Below are the code and all the weights of a small trained network. Each question names an input and a class and asks about switching units off, where a switched-off unit gives its printed mean instead of its output.

import numpy as np


def w(rows, s, z=0):
    codes = np.array(rows[::2]) - 128.0
    scale = np.full(codes.shape[1], s)
    scale[-1] = z or s
    return codes * scale


def f(y):
    return np.maximum(y, 0)


def log_softmax(a):
    a = a - a.max(-1, keepdims=True)
    return a - np.log(np.exp(a).sum(-1, keepdims=True))


def net(x, mask):
    res = np.array(x, float).reshape(1, 6) / 4 @ E
    y = f(res @ A[0][:, :-1].T + A[0][:, -1])
    res = res + np.where(mask, y, B[0][:, -1]) @ B[0][:, :-1]
    return log_softmax(res[-1] @ U[:, :-1].T + U[:, -1])


A, B = {}, {}
E = w([
[129,127,126,129,127],'x0',
[216,212,71,82,158],'x1',
[129,125,127,128,129],'x2',
[129,126,129,126,129],'x3',
[170,132,164,251,198],'x4',
[60,129,76,108,229],'x5',
],0.017)
A[0] = w([
[44,105,156,129,113,220],'N1',
[104,157,96,160,105,119],'N2',
[135,131,91,101,155,125],'N3',
[147,144,131,170,174,55],'N4',
[114,165,75,87,169,104],'N5',
[244,194,80,120,145,45],'N6',
[135,126,177,99,149,126],'N7',
[157,92,169,221,105,139],'N8',
[87,115,102,56,49,177],'N9',
[141,147,95,71,180,110],'N10',
[107,179,61,108,151,139],'N11',
[158,157,188,88,104,73],'N12',
[84,117,125,63,44,88],'N13',
[144,137,70,79,167,125],'N14',
[129,126,67,101,114,117],'N15',
[94,147,89,62,129,100],'N16',
[246,197,75,121,138,139],'N17',
[56,100,58,151,212,68],'N18',
[169,113,170,205,171,162],'N19',
[116,181,54,55,164,131],'N20',
[33,124,106,125,248,155],'N21',
[151,159,163,190,191,120],'N22',
[22,72,143,144,108,66],'N23',
[56,115,110,136,230,5],'N24',
[119,102,141,96,98,81],'N25',
[155,124,111,167,172,47],'N26',
[125,134,108,181,98,112],'N27',
],0.014,0.019)
B[0] = w([
[186,92,158,201,74,215],'N1',
[149,128,147,110,136,128],'N2',
[94,121,171,147,160,161],'N3',
[84,209,46,32,159,154],'N4',
[90,136,155,154,162,179],'N5',
[255,47,98,142,3,209],'N6',
[116,107,111,131,132,130],'N7',
[106,143,182,173,170,219],'N8',
[142,171,57,36,103,229],'N9',
[71,110,168,145,161,179],'N10',
[103,109,176,147,151,186],'N11',
[91,207,98,105,139,151],'N12',
[249,80,129,158,32,193],'N13',
[92,116,191,144,180,185],'N14',
[84,121,135,132,176,163],'N15',
[66,145,131,141,164,177],'N16',
[103,178,52,48,98,250],'N17',
[191,94,72,124,65,183],'N18',
[97,86,177,189,131,227],'N19',
[96,122,174,165,204,215],'N20',
[122,218,61,21,106,225],'N21',
[198,91,89,127,57,202],'N22',
[60,191,54,71,124,183],'N23',
[228,15,135,176,56,166],'N24',
[166,110,134,129,128,147],'N25',
[69,182,70,70,152,147],'N26',
[127,141,118,155,146,148],'N27',
],0.012,0.025)
U = w([
[219,69,134,163,74,253],'0',
[116,177,86,25,125,17],'1',
[81,117,254,203,223,134],'2',
],0.013,0.0039)

Each question gives the input, the list of numbers given to net, and the class t.
The units are the neurons (one row each of A and B). Each row of codes is followed by its name. A weight is (code - 128) times the scale printed after its matrix; where a second scale follows, it is the last column's (A, B and U).
mask holds one flag per neuron, in row order. A switched-off neuron (its flag False) gives its mean, the last column of its row in B, instead of its output. The means were averaged over made-up inputs and are rounded, as every weight is.
A unit's drop is (log p(t) with every unit on - log p(t) with that unit switched off) / (log p(t) with every unit on - log p(t) with every unit switched off).
The circuit of an input: a set's keep is (log p(t) with only the set's units on - log p(t) with every unit switched off) / (log p(t) with every unit on - log p(t) with every unit switched off). Starting from the 12 units with the biggest drops (on a tie, the unit counted first), units are removed one at a time, each time the one whose removal leaves the highest keep (on an exact tie, the one counted first), for as long as the keep stays at least 0.8.
circuit, biggest first: the units of the circuit, biggest drop first
most important unit: the unit with the biggest drop
top k neurons: the k neurons with the biggest drops, biggest first
drop when u is switched off: that unit's drop, to one decimal
input [7,8,-8,-3,-5,4], class 2: circuit, biggest first => (N20)
input [-4,1,5,-6,0,-4], class 1: top 3 neurons => (N6; N13; N1)
input [-3,1,6,6,5,3], class 1: top 3 neurons => (N21; N6; N13)
input [-7,-8,8,4,8,0], class 2: top 3 neurons => (N8; N6; N19)
input [-1,7,-3,0,7,1], class 1: top 4 neurons => (N17; N4; N26; N1)
input [3,4,4,2,-5,-8], class 1: top 2 neurons => (N9; N17)
input [-3,8,8,3,-1,-7], class 1: top 2 neurons => (N17; N1)
input [-8,-6,-5,3,-7,0], class 0: top 3 neurons => (N13; N1; N17)
input [5,3,-3,-7,7,1], class 1: top 3 neurons => (N4; N1; N26)
input [-6,1,3,6,7,4], class 1: top 3 neurons => (N21; N4; N26)
input [-4,-2,-8,0,-7,-3], class 0: top 2 neurons => (N13; N21)
input [1,-5,-5,-2,3,8], class 0: top 4 neurons => (N24; N1; N18; N17)
input [8,4,7,6,6,4], class 1: top 4 neurons => (N21; N4; N26; N1)
input [2,8,3,6,-1,-8], class 1: most important unit => N17
input [0,-7,7,4,-7,-1], class 0: drop when N21 is switched off => 1.3
input [7,7,6,0,-7,7], class 2: drop when N24 is switched off => 0.0
input [-3,1,-3,-5,-7,5], class 2: drop when N17 is switched off => 0.3
